Here is a tiny trained network, its code and every weight. The questions are about switching its units off for an input and a target symbol, where a switched-off unit gives its printed mean instead of its output.

import numpy as np


def w(rows, s, z=0):
    codes = np.array(rows[::2]) - 128.0
    scale = np.full(codes.shape[1], s)
    scale[-1] = z or s
    return codes * scale


def f(y):
    return np.maximum(y, 0)


def softmax(a):
    e = np.exp(a - a.max(-1, keepdims=True))
    return e / e.sum(-1, keepdims=True)


def log_softmax(a):
    a = a - a.max(-1, keepdims=True)
    return a - np.log(np.exp(a).sum(-1, keepdims=True))


def net(x, mask):
    ids = ['αβζλμξπψω'.index(c) for c in x.split()]
    T = len(ids)
    res = E[ids] + P[:T]
    r = res
    for j in range(2):
        rows = slice(3 * j, 3 * j + 3)
        q, k, v = (r @ M[0][rows].T for M in (Q, K, V))
        z = softmax(np.where(np.tri(T) > 0, q @ k.T / 3**0.5, -1e9)) @ v
        o = O[0][rows]
        res = res + np.where(mask[j], z, o[:, -1]) @ o[:, :-1]
    y = f(res @ A[0][:, :-1].T + A[0][:, -1])
    res = res + np.where(mask[2:18], y, B[0][:, -1]) @ B[0][:, :-1]
    return log_softmax(res[-1] @ U[:, :-1].T + U[:, -1])


Q, K, V, O, A, B = {}, {}, {}, {}, {}, {}
E = w([
[151,136,77,94],'α',
[159,44,70,143],'β',
[153,129,132,131],'ζ',
[116,71,160,133],'λ',
[178,124,101,73],'μ',
[221,92,116,39],'ξ',
[185,217,189,101],'π',
[147,86,6,118],'ψ',
[193,64,163,101],'ω',
],0.018)
P = w([
[254,222,93,249],'0',
[137,117,204,94],'1',
[149,93,186,98],'2',
[158,89,164,85],'3',
[140,66,165,92],'4',
[148,73,144,78],'5',
[152,63,137,81],'6',
[167,62,111,71],'7',
[157,44,107,80],'8',
[173,53,85,80],'9',
[182,61,76,78],'10',
],0.0068)
Q[0] = w([
[230,88,101,47],'H1',
[159,56,140,87],'H1',
[151,119,108,3],'H1',
[220,43,167,114],'H2',
[26,208,125,210],'H2',
[73,158,156,223],'H2',
],0.011)
K[0] = w([
[221,213,82,190],'H1',
[115,114,90,186],'H1',
[138,123,160,251],'H1',
[164,159,103,173],'H2',
[91,25,105,75],'H2',
[88,70,136,21],'H2',
],0.012)
V[0] = w([
[137,217,176,73],'H1',
[142,167,130,49],'H1',
[101,201,125,106],'H1',
[164,169,127,67],'H2',
[155,154,11,89],'H2',
[188,45,177,72],'H2',
],0.013)
O[0] = w([
[201,135,91,81,182],'H1',
[149,178,119,39,161],'H1',
[173,89,97,83,125],'H1',
[58,156,71,75,254],'H2',
[61,164,198,66,190],'H2',
[136,255,10,201,145],'H2',
],0.0097,0.0086)
A[0] = w([
[95,143,184,110,88],'N1',
[118,69,100,117,210],'N2',
[22,254,175,183,64],'N3',
[158,178,203,140,11],'N4',
[203,52,170,92,219],'N5',
[218,60,68,88,131],'N6',
[158,189,178,128,59],'N7',
[197,177,248,122,195],'N8',
[123,189,104,82,154],'N9',
[113,85,141,79,130],'N10',
[59,191,85,191,179],'N11',
[208,42,112,189,253],'N12',
[85,171,134,88,101],'N13',
[174,97,33,217,148],'N14',
[162,228,68,127,60],'N15',
[204,189,203,139,58],'N16',
],0.0095,0.0047)
B[0] = w([
[151,106,188,90,158],'N1',
[142,194,176,184,184],'N2',
[164,77,100,126,187],'N3',
[144,46,126,195,140],'N4',
[87,140,95,182,227],'N5',
[109,122,113,189,255],'N6',
[2,22,134,183,155],'N7',
[100,177,65,155,193],'N8',
[160,106,157,179,246],'N9',
[118,202,117,102,196],'N10',
[187,95,170,89,186],'N11',
[48,198,172,62,164],'N12',
[202,25,172,146,190],'N13',
[154,137,153,112,168],'N14',
[115,84,152,122,225],'N15',
[46,91,97,197,158],'N16',
],0.0073,0.012)
U = w([
[48,48,135,74,107],'α',
[59,87,51,84,101],'β',
[144,116,148,47,123],'ζ',
[152,254,222,194,231],'λ',
[183,51,125,73,3],'μ',
[107,159,162,31,196],'ξ',
[16,183,135,150,171],'π',
[85,46,134,224,106],'ψ',
[248,193,214,164,122],'ω',
],0.0083,0.0033)

Each question gives the input, a string of symbols that net reads in full, and the target symbol t.
The units are the heads (3 rows each of Q, K, V and O) and the neurons (one row each of A and B). Each row of codes is followed by its name. A weight is (code - 128) times the scale printed after its matrix; where a second scale follows, it is the last column's (O, A, B and U).
mask holds one flag per unit, heads first, then neurons. A switched-off unit (its flag False) gives its mean, the last column of its rows in O or B, instead of its output. The means were averaged over made-up inputs and are rounded, as every weight is.
A unit's drop is (log p(t) with every unit on - log p(t) with that unit switched off) / (log p(t) with every unit on - log p(t) with every unit switched off).
The circuit of an input: a set's keep is (log p(t) with only the set's units on - log p(t) with every unit switched off) / (log p(t) with every unit on - log p(t) with every unit switched off). Starting from the 12 units with the biggest drops (on a tie, the unit counted first), units are removed one at a time, each time the one whose removal leaves the highest keep (on an exact tie, the one counted first), for as long as the keep stays at least 0.8.
circuit, biggest first: the units of the circuit, biggest drop first
top k neurons: the k neurons with the biggest drops, biggest first
heads that matter: for each layer, one digit per head in row order, 1 if its drop is at least 0.15 and else 0, layers parted by /
input λ λ λ ζ ξ λ ψ, target λ: heads that matter -> 01
input ψ ψ α λ α, target α: circuit, biggest first -> (H1, H2, N3)
input λ ζ λ α ω, target λ: top neuron -> (N12)
input λ ξ ξ α, target λ: circuit, biggest first -> (H2, N12, H1, N14)
input λ ω μ β, target λ: heads that matter -> 01
input ω ζ ψ, target ω: heads that matter -> 01
input ψ β ω μ ω ω, target α: circuit, biggest first -> (H2, H1)
input α ξ β μ β ζ λ ξ λ α, target ξ: circuit, biggest first -> (H2, N10)
input λ ψ λ μ ξ λ ψ ζ ζ, target λ: circuit, biggest first -> (H2, N12)
input λ ξ β ω β μ, target λ: circuit, biggest first -> (H2, N12, H1, N14)
input ξ λ ξ λ α ω α ω ζ, target μ: top 2 neurons -> (N3, N11)
input β ω π ζ ζ α π α μ β μ, target ψ: heads that matter -> 10
input ω ξ α, target ω: heads that matter -> 01
input ψ ζ α ζ, target α: heads that matter -> 11
input β ψ ω α ω μ ω, target ψ: top 2 neurons -> (N3, N4)
input α ξ λ β π, target ψ: circuit, biggest first -> (N7, N16, N4)
input ψ ω ψ α ψ ζ λ ω ω β ψ, target α: circuit, biggest first -> (H2)
input ω λ ω, target ω: top 3 neurons -> (N11, N14, N5)
input ζ μ λ β α ω ξ π ζ μ λ, target π: top 2 neurons -> (N13, N11)
input π ζ λ π λ ξ, target β: top 3 neurons -> (N5, N6, N11)
input ζ ζ α π ζ β, target π: top 2 neurons -> (N12, N13)
input ζ β ψ ζ ζ λ ζ ζ λ, target π: top 3 neurons -> (N13, N11, N9)
input ζ ξ ζ ψ α ξ β ξ, target π: top neuron -> (N5)
input ξ μ β, target μ: top 3 neurons -> (N11, N3, N13)
